Below are the code and all the weights of a small trained network. Each question names an input and a class and asks about switching units off, where a switched-off unit gives its printed mean instead of its output.

import numpy as np


def w(rows, s, z=0):
    codes = np.array(rows[::2]) - 128.0
    scale = np.full(codes.shape[1], s)
    scale[-1] = z or s
    return codes * scale


def f(y):
    return y / 2 * (1 + np.tanh(0.7978845608 * (y + 0.044715 * y**3)))


def log_softmax(a):
    a = a - a.max(-1, keepdims=True)
    return a - np.log(np.exp(a).sum(-1, keepdims=True))


def net(x, mask):
    res = np.array(x, float).reshape(1, 5) / 4 @ E
    y = f(res @ A[0][:, :-1].T + A[0][:, -1])
    res = res + np.where(mask, y, B[0][:, -1]) @ B[0][:, :-1]
    return log_softmax(res[-1] @ U[:, :-1].T + U[:, -1])


A, B = {}, {}
E = w([
[254,65,76,188,150],'x0',
[135,230,14,79,172],'x1',
[130,129,127,129,127],'x2',
[76,153,141,238,251],'x3',
[43,11,73,76,171],'x4',
],0.0059)
A[0] = w([
[135,185,36,97,153,51],'n1',
[225,90,53,158,161,107],'n2',
[134,65,191,161,104,117],'n3',
[197,198,176,161,125,116],'n4',
[159,130,129,73,53,111],'n5',
[102,162,142,198,179,116],'n6',
[103,146,151,175,204,86],'n7',
[182,255,178,189,103,100],'n8',
[130,56,218,164,105,61],'n9',
[200,183,222,160,115,133],'n10',
[7,201,179,72,151,152],'n11',
[125,212,5,121,135,128],'n12',
[144,62,223,142,102,104],'n13',
[229,62,77,166,166,105],'n14',
[168,204,169,184,68,97],'n15',
[55,156,126,95,64,72],'n16',
[162,177,16,70,179,80],'n17',
[81,49,76,103,161,6],'n18',
[141,142,74,83,75,51],'n19',
[79,39,97,105,173,74],'n20',
[87,132,143,206,185,89],'n21',
[151,117,134,53,57,101],'n22',
[98,145,148,178,193,83],'n23',
[215,65,57,163,150,98],'n24',
[31,182,173,79,87,81],'n25',
[131,57,200,169,91,111],'n26',
[82,151,144,198,187,107],'n27',
[168,106,115,43,64,100],'n28',
[157,101,141,65,49,104],'n29',
[64,49,52,125,153,81],'n30',
[160,138,132,73,41,96],'n31',
],0.0078,0.0025)
B[0] = w([
[29,228,157,150,125,183],'n1',
[147,139,175,136,88,205],'n2',
[45,192,152,126,148,185],'n3',
[114,90,126,96,75,186],'n4',
[140,106,94,163,132,187],'n5',
[149,101,65,159,105,180],'n6',
[143,111,85,171,113,171],'n7',
[93,67,99,32,57,228],'n8',
[50,192,119,139,138,194],'n9',
[86,113,112,85,99,197],'n10',
[206,116,199,153,78,253],'n11',
[63,183,155,141,101,230],'n12',
[45,194,131,159,136,198],'n13',
[147,139,184,128,74,215],'n14',
[99,86,89,74,42,187],'n15',
[153,123,139,153,101,177],'n16',
[50,197,153,134,120,215],'n17',
[89,83,112,69,2,169],'n18',
[108,169,93,178,140,159],'n19',
[105,106,105,87,38,190],'n20',
[144,121,87,157,120,181],'n21',
[142,114,90,201,144,196],'n22',
[151,111,80,183,111,166],'n23',
[198,140,211,138,81,205],'n24',
[213,114,185,169,81,216],'n25',
[23,211,136,139,163,199],'n26',
[152,101,85,179,104,185],'n27',
[133,112,103,197,133,203],'n28',
[144,145,70,176,139,198],'n29',
[113,83,123,79,25,193],'n30',
[150,103,74,167,134,192],'n31',
],0.0081,0.0048)
U = w([
[42,205,141,139,127,96],'0',
[104,62,75,27,75,93],'1',
[155,99,25,228,132,101],'2',
[192,123,245,147,93,97],'3',
[122,121,123,116,131,252],'4',
[148,106,132,56,199,156],'5',
[149,123,115,54,219,80],'6',
],0.012,0.013)

Each question gives the input, the list of numbers given to net, and the class t.
The units are the neurons (one row each of A and B). Each row of codes is followed by its name. A weight is (code - 128) times the scale printed after its matrix; where a second scale follows, it is the last column's (A, B and U).
mask holds one flag per neuron, in row order. A switched-off neuron (its flag False) gives its mean, the last column of its row in B, instead of its output. The means were averaged over made-up inputs and are rounded, as every weight is.
A unit's drop is (log p(t) with every unit on - log p(t) with that unit switched off) / (log p(t) with every unit on - log p(t) with every unit switched off).
The circuit of an input: a set's keep is (log p(t) with only the set's units on - log p(t) with every unit switched off) / (log p(t) with every unit on - log p(t) with every unit switched off). Starting from the 12 units with the biggest drops (on a tie, the unit counted first), units are removed one at a time, each time the one whose removal leaves the highest keep (on an exact tie, the one counted first), for as long as the keep stays at least 0.8.
units of the circuit, in order: the units of the circuit, biggest drop first
top k neurons: the k neurons with the biggest drops, biggest first
drop of u: that unit's drop, to one decimal
input [4,6,-4,-2,3], class 0: units of the circuit, in order : (n17 n1)
input [8,1,1,7,-3], class 3: units of the circuit, in order : (n24)
input [-5,4,-4,4,4], class 3: units of the circuit, in order : (n11 n25)
input [8,-1,-4,5,3], class 3: units of the circuit, in order : (n24 n14)
input [-5,3,1,1,3], class 3: units of the circuit, in order : (n11 n25 n26)
input [-4,-6,-7,6,-7], class 1: top 2 neurons : (n8 n15)
input [-6,1,1,-5,-1], class 3: units of the circuit, in order : (n25 n11)
input [5,8,-7,-6,-3], class 0: top 3 neurons : (n17 n1 n12)
input [0,6,1,8,-8], class 1: units of the circuit, in order : (n8 n15)
input [-8,-5,-1,3,6], class 3: top 2 neurons : (n11 n25)
input [-6,-3,-6,-1,-7], class 1: units of the circuit, in order : (n8 n15)
input [4,8,-5,8,-6], class 0: top 3 neurons : (n12 n1 n17)
input [-6,-3,-4,3,-6], class 1: top 3 neurons : (n8 n15 n10)
input [-6,5,-5,-4,-8], class 1: units of the circuit, in order : (n8)
input [5,-6,-4,-3,-5], class 0: top 2 neurons : (n26 n13)
input [-6,0,-2,6,7], class 1: drop of n30 : 0.2
input [-1,0,-3,4,-3], class 2: drop of n1 : 0.1
input [5,7,-7,-4,-6], class 0: drop of n26 : -0.1
